[[  9  -3 -12  -7  13 -14 -31  12 -19]
 [  9  -3 -11  -6  15 -13 -28  13 -20]
 [  8  -4  -9  -2  20 -12 -22  13 -23]
 [  5  -6  -4   4  26  -8  -8  12 -25]
 [  7  -5  -7   1  23 -10 -15  13 -24]
 [  6  -5  -5   2  25  -9 -12  12 -25]
 [  8  -3 -10  -4  18 -13 -25  13 -22]
 [  7  -4  -8   0  21 -11 -19  13 -24]]
|
[[  5  -6  -4   4  26  -8  -8  12 -25]
 [  6  -5  -5   2  25  -9 -12  12 -25]
 [  7  -5  -7   1  23 -10 -15  13 -24]
 [  7  -4  -8   0  21 -11 -19  13 -24]
 [  8  -4  -9  -2  20 -12 -22  13 -23]
 [  8  -3 -10  -4  18 -13 -25  13 -22]
 [  9  -3 -11  -6  15 -13 -28  13 -20]
 [  9  -3 -12  -7  13 -14 -31  12 -19]]

[[ 12  -2 -10   2  -5  -7   6  -1  -1  11  -2   0   6]
 [-27   9  20 -10   9   7   5 -23   6 -21  22  11 -26]
 [-33  12  24 -13  10   7  11 -34   8 -25  31  16 -35]]
|
[[-33  12  24 -13  10   7  11 -34   8 -25  31  16 -35]
 [-27   9  20 -10   9   7   5 -23   6 -21  22  11 -26]
 [ 12  -2 -10   2  -5  -7   6  -1  -1  11  -2   0   6]]

[[ -9  20  -1   9   0 -34  -7  -8 -13  11  16 -13  23  16 -38  12]
 [  3  -4   1 -10  -3  20   1   3   6 -12  -4   7  -5  -3  23 -12]]
|
[[  3  -4   1 -10  -3  20   1   3   6 -12  -4   7  -5  -3  23 -12]
 [ -9  20  -1   9   0 -34  -7  -8 -13  11  16 -13  23  16 -38  12]]

[[-10  -1  14]
 [ -7  34 -23]
 [ 10 -23  11]
 [ -6  -9 -28]
 [  1 -12 -35]]
|
[[-10  -1  14]
 [ 10 -23  11]
 [ -7  34 -23]
 [ -6  -9 -28]
 [  1 -12 -35]]

[[-33  29 -11   4  14]
 [ 40 -39  13  -9 -13]
 [-16  -6 -20 -29 -31]
 [ 11   7  20  36  30]
 [  3   9  14  28  27]
 [ 34 -27   5  -8  -6]
 [ 29 -33   7 -11  -8]
 [ -6 -12 -15 -28 -27]]
|
[[ 11   7  20  36  30]
 [  3   9  14  28  27]
 [ 40 -39  13  -9 -13]
 [ 29 -33   7 -11  -8]
 [ 34 -27   5  -8  -6]
 [-33  29 -11   4  14]
 [ -6 -12 -15 -28 -27]
 [-16  -6 -20 -29 -31]]

[[ 12 -29  16   6 -18  -2   3 -21  26]
 [-19   8 -10   5  17  -5 -18   7 -36]
 [ -3   0  22 -15 -15  10 -14 -20  38]
 [ 16  32 -22 -22 -15  32   6  11  21]
 [ -3   4 -17 -24  29  11  29   3 -22]
 [ -6 -14  36  -8 -11  -4 -19 -27  36]
 [ -5  21  -5 -34  37   9  17  20 -17]
 [-26  16  19  -1  23 -27 -32  19 -19]]
|
[[ -6 -14  36  -8 -11  -4 -19 -27  36]
 [ -3   0  22 -15 -15  10 -14 -20  38]
 [-26  16  19  -1  23 -27 -32  19 -19]
 [ 12 -29  16   6 -18  -2   3 -21  26]
 [ -5  21  -5 -34  37   9  17  20 -17]
 [-19   8 -10   5  17  -5 -18   7 -36]
 [ -3   4 -17 -24  29  11  29   3 -22]
 [ 16  32 -22 -22 -15  32   6  11  21]]

[[ 25  31 -21  14  22]
 [ 28  -5  18   9  39]
 [ 34   5   8   8  37]]
|
[[ 28  -5  18   9  39]
 [ 34   5   8   8  37]
 [ 25  31 -21  14  22]]

[[ -2 -25  34 -21   3  -8   4]
 [ -8  -1  -8   1   2   4  -1]
 [  1  -2   3   8  -1   4   0]
 [ -3  -1  -5   3  -1   5   0]]
|
[[ -2 -25  34 -21   3  -8   4]
 [  1  -2   3   8  -1   4   0]
 [ -3  -1  -5   3  -1   5   0]
 [ -8  -1  -8   1   2   4  -1]]
---
[[-11  18 -15]
 [ 29   3 -31]
 [-10  20  15]
 [-20   5  -6]]
|
[[ 18 -15 -11]
 [  3 -31  29]
 [ 20  15 -10]
 [  5  -6 -20]]

[[ 11  16  -3 -10   2 -15  11  13   2  13]
 [  7   0  32  -3 -12   7   4  -9  24  -1]]
|
[[ 16  -3 -10   2 -15  11  13   2  13  11]
 [  0  32  -3 -12   7   4  -9  24  -1   7]]

[[  8 -20 -10]
 [ -7  25  15]
 [-28 -19  23]
 [ 23  -6 -16]
 [ 16  -1 -19]
 [ 13 -17   3]
 [  9 -31  21]
 [-10  28  12]]
|
[[-20 -10   8]
 [ 25  15  -7]
 [-19  23 -28]
 [ -6 -16  23]
 [ -1 -19  16]
 [-17   3  13]
 [-31  21   9]
 [ 28  12 -10]]

[[  2  21  -7 -15 -16  18  -1  -2 -13 -23   7  14  17  15  28 -22]
 [ -4 -20  21 -26  32   5  -5   4  37  -6   1   9 -32 -24   2  -3]
 [-16  -1  27  10 -27  14 -16   4  -5  22   1   9   1   0  11  24]
 [ 18 -18 -11  -3   5  10  19   8   7  -8 -15   0 -12  -7  15  -6]
 [ 12  18 -29   8  -3 -22  16  -9 -20  -6   3 -15  21  15 -19 -10]
 [ 18   8  -1  21 -22 -19  20 -10 -27   8  -4  -8  15   7 -21  21]]
|
[[ 21  -7 -15 -16  18  -1  -2 -13 -23   7  14  17  15  28 -22   2]
 [-20  21 -26  32   5  -5   4  37  -6   1   9 -32 -24   2  -3  -4]
 [ -1  27  10 -27  14 -16   4  -5  22   1   9   1   0  11  24 -16]
 [-18 -11  -3   5  10  19   8   7  -8 -15   0 -12  -7  15  -6  18]
 [ 18 -29   8  -3 -22  16  -9 -20  -6   3 -15  21  15 -19 -10  12]
 [  8  -1  21 -22 -19  20 -10 -27   8  -4  -8  15   7 -21  21  18]]

[[-17   4   3   7]
 [ 30 -13  -1  -2]
 [ 10   0  17 -17]
 [-10 -16  17  10]
 [  3   8   4  -5]
 [ 31 -15   5  -7]
 [-11  16  -1   2]
 [ -4   0 -15  10]
 [ 12   9   3 -17]
 [-28  -1 -18  22]]
|
[[  4   3   7 -17]
 [-13  -1  -2  30]
 [  0  17 -17  10]
 [-16  17  10 -10]
 [  8   4  -5   3]
 [-15   5  -7  31]
 [ 16  -1   2 -11]
 [  0 -15  10  -4]
 [  9   3 -17  12]
 [ -1 -18  22 -28]]

[[  8  10 -18   2  14]
 [  9 -12   2  -5 -12]
 [-15  18 -12  -6   8]
 [-20  18 -11 -16  -5]
 [ 14  -4   0  12  -1]
 [ 10 -36  12  -4  -5]
 [ 14 -18   5   7  19]
 [ 12  13 -13   8  17]
 [ -5  14   2  14  12]
 [  0  15  23   3  -4]
 [  5   8   6 -21  18]]
|
[[ 10 -18   2  14   8]
 [-12   2  -5 -12   9]
 [ 18 -12  -6   8 -15]
 [ 18 -11 -16  -5 -20]
 [ -4   0  12  -1  14]
 [-36  12  -4  -5  10]
 [-18   5   7  19  14]
 [ 13 -13   8  17  12]
 [ 14   2  14  12  -5]
 [ 15  23   3  -4   0]
 [  8   6 -21  18   5]]

[[-12  10 -14 -15   2  25   1   3 -41  12 -38  20 -10   3  13]
 [  9  -4 -19 -23  10   1   6   9 -14  -1  -8   5  14   6 -12]
 [  3  23 -28  17  37  -2   5   3  10   4   0  13  -3 -17  15]
 [  0   3  16  15  15  18 -23  38  23  -2   4 -20  -5  -8   4]]
|
[[ 10 -14 -15   2  25   1   3 -41  12 -38  20 -10   3  13 -12]
 [ -4 -19 -23  10   1   6   9 -14  -1  -8   5  14   6 -12   9]
 [ 23 -28  17  37  -2   5   3  10   4   0  13  -3 -17  15   3]
 [  3  16  15  15  18 -23  38  23  -2   4 -20  -5  -8   4   0]]
